Below is a small trained network, with its code and all its weights. Each question gives an input and a class and asks what happens when units are switched off, that is, made to give their printed mean instead of their output.

import numpy as np


def w(rows, s, z=0):
    codes = np.array(rows[::2]) - 128.0
    scale = np.full(codes.shape[1], s)
    scale[-1] = z or s
    return codes * scale


def f(y):
    return y / 2 * (1 + np.tanh(0.7978845608 * (y + 0.044715 * y**3)))


def log_softmax(a):
    a = a - a.max(-1, keepdims=True)
    return a - np.log(np.exp(a).sum(-1, keepdims=True))


def net(x, mask):
    res = np.array(x, float).reshape(1, 7) / 4 @ E
    y = f(res @ A[0][:, :-1].T + A[0][:, -1])
    res = res + np.where(mask, y, B[0][:, -1]) @ B[0][:, :-1]
    return log_softmax(res[-1] @ U[:, :-1].T + U[:, -1])


A, B = {}, {}
E = w([
[154,118,7,13],'x0',
[90,197,6,231],'x1',
[19,25,120,2],'x2',
[175,175,139,120],'x3',
[134,17,164,160],'x4',
[129,196,214,132],'x5',
[76,141,96,79],'x6',
],0.0074)
A[0] = w([
[174,118,125,147,174],'N0',
[145,70,127,73,196],'N1',
[170,42,189,112,156],'N2',
[141,201,204,107,156],'N3',
[130,195,86,121,65],'N4',
[87,75,113,159,201],'N5',
[118,220,60,116,63],'N6',
[58,124,156,126,163],'N7',
[155,78,136,131,32],'N8',
[114,112,152,36,248],'N9',
[171,121,106,147,30],'N10',
[145,140,138,137,10],'N11',
[96,183,149,196,193],'N12',
[192,80,201,99,132],'N13',
[127,62,86,158,120],'N14',
[158,169,182,110,150],'N15',
[104,99,173,186,7],'N16',
[171,209,191,87,117],'N17',
[117,246,132,135,235],'N18',
[120,182,179,115,169],'N19',
[85,108,167,174,25],'N20',
[87,113,116,179,215],'N21',
[184,21,150,118,67],'N22',
[138,52,131,129,91],'N23',
[75,75,114,72,130],'N24',
[80,128,193,110,1],'N25',
],0.011,0.0046)
B[0] = w([
[147,112,81,112,167],'N0',
[103,2,57,57,225],'N1',
[191,32,56,112,233],'N2',
[194,96,208,202,211],'N3',
[167,184,45,111,170],'N4',
[104,131,164,155,187],'N5',
[213,162,45,82,203],'N6',
[105,141,198,76,171],'N7',
[112,136,14,102,137],'N8',
[126,9,104,92,255],'N9',
[106,155,101,107,130],'N10',
[116,123,129,105,119],'N11',
[109,53,206,185,236],'N12',
[174,79,106,160,221],'N13',
[106,144,135,160,171],'N14',
[210,103,183,198,183],'N15',
[34,137,84,59,161],'N16',
[186,172,195,240,198],'N17',
[231,132,132,208,255],'N18',
[165,130,203,192,184],'N19',
[48,144,139,57,151],'N20',
[138,108,164,170,186],'N21',
[164,74,14,65,204],'N22',
[73,126,34,88,172],'N23',
[39,72,164,71,227],'N24',
[82,127,185,137,151],'N25',
],0.0077,0.0084)
U = w([
[152,143,245,179,231],'0',
[151,222,105,113,64],'1',
[89,106,137,53,179],'2',
[80,151,169,142,3],'3',
[177,132,108,140,162],'4',
],0.011,0.0055)

Each question gives the input, the list of numbers given to net, and the class t.
The units are the neurons (one row each of A and B). Each row of codes is followed by its name. A weight is (code - 128) times the scale printed after its matrix; where a second scale follows, it is the last column's (A, B and U).
mask holds one flag per neuron, in row order. A switched-off neuron (its flag False) gives its mean, the last column of its row in B, instead of its output. The means were averaged over made-up inputs and are rounded, as every weight is.
A unit's drop is (log p(t) with every unit on - log p(t) with that unit switched off) / (log p(t) with every unit on - log p(t) with every unit switched off).
The circuit of an input: a set's keep is (log p(t) with only the set's units on - log p(t) with every unit switched off) / (log p(t) with every unit on - log p(t) with every unit switched off). Starting from the 12 units with the biggest drops (on a tie, the unit counted first), units are removed one at a time, each time the one whose removal leaves the highest keep (on an exact tie, the one counted first), for as long as the keep stays at least 0.8.
circuit, biggest first: the units of the circuit, biggest drop first
unit that matters most: the unit with the biggest drop
k most important neurons: the k neurons with the biggest drops, biggest first
drop of u: that unit's drop, to one decimal
input [-4,1,-6,-4,7,-8,5], class 3: unit that matters most	N18
input [3,0,-8,2,-7,-3,-2], class 1: circuit, biggest first	N4; N9
input [3,-2,-7,-2,-7,1,0], class 0: circuit, biggest first	N17; N3
input [-4,-7,3,-3,-5,-2,-4], class 2: circuit, biggest first	N18; N9
input [-2,-3,1,3,0,-3,-5], class 2: 2 most important neurons	N18; N17
input [-6,-8,-3,0,4,-4,4], class 4: 3 most important neurons	N13; N24; N2
input [1,4,1,-5,8,6,-2], class 3: 2 most important neurons	N9; N1
input [2,-6,0,4,8,2,-7], class 4: 3 most important neurons	N13; N2; N24
input [3,-1,-4,-6,-8,5,7], class 0: 2 most important neurons	N17; N3
input [4,5,-2,-8,6,4,-5], class 3: 2 most important neurons	N18; N3
input [-6,-4,-1,5,8,-7,-7], class 4: 2 most important neurons	N13; N24
input [-4,-8,2,-1,-1,1,-6], class 2: 2 most important neurons	N18; N22
input [3,8,3,-1,7,-3,3], class 3: drop of N12	-0.1
input [5,8,-6,4,-8,-2,-5], class 1: unit that matters most	N4
input [-3,1,1,-8,1,1,6], class 3: drop of N2	0.3
input [1,8,6,1,7,7,5], class 3: drop of N2	0.4
input [3,2,-4,4,-3,-2,-3], class 1: drop of N9	0.2
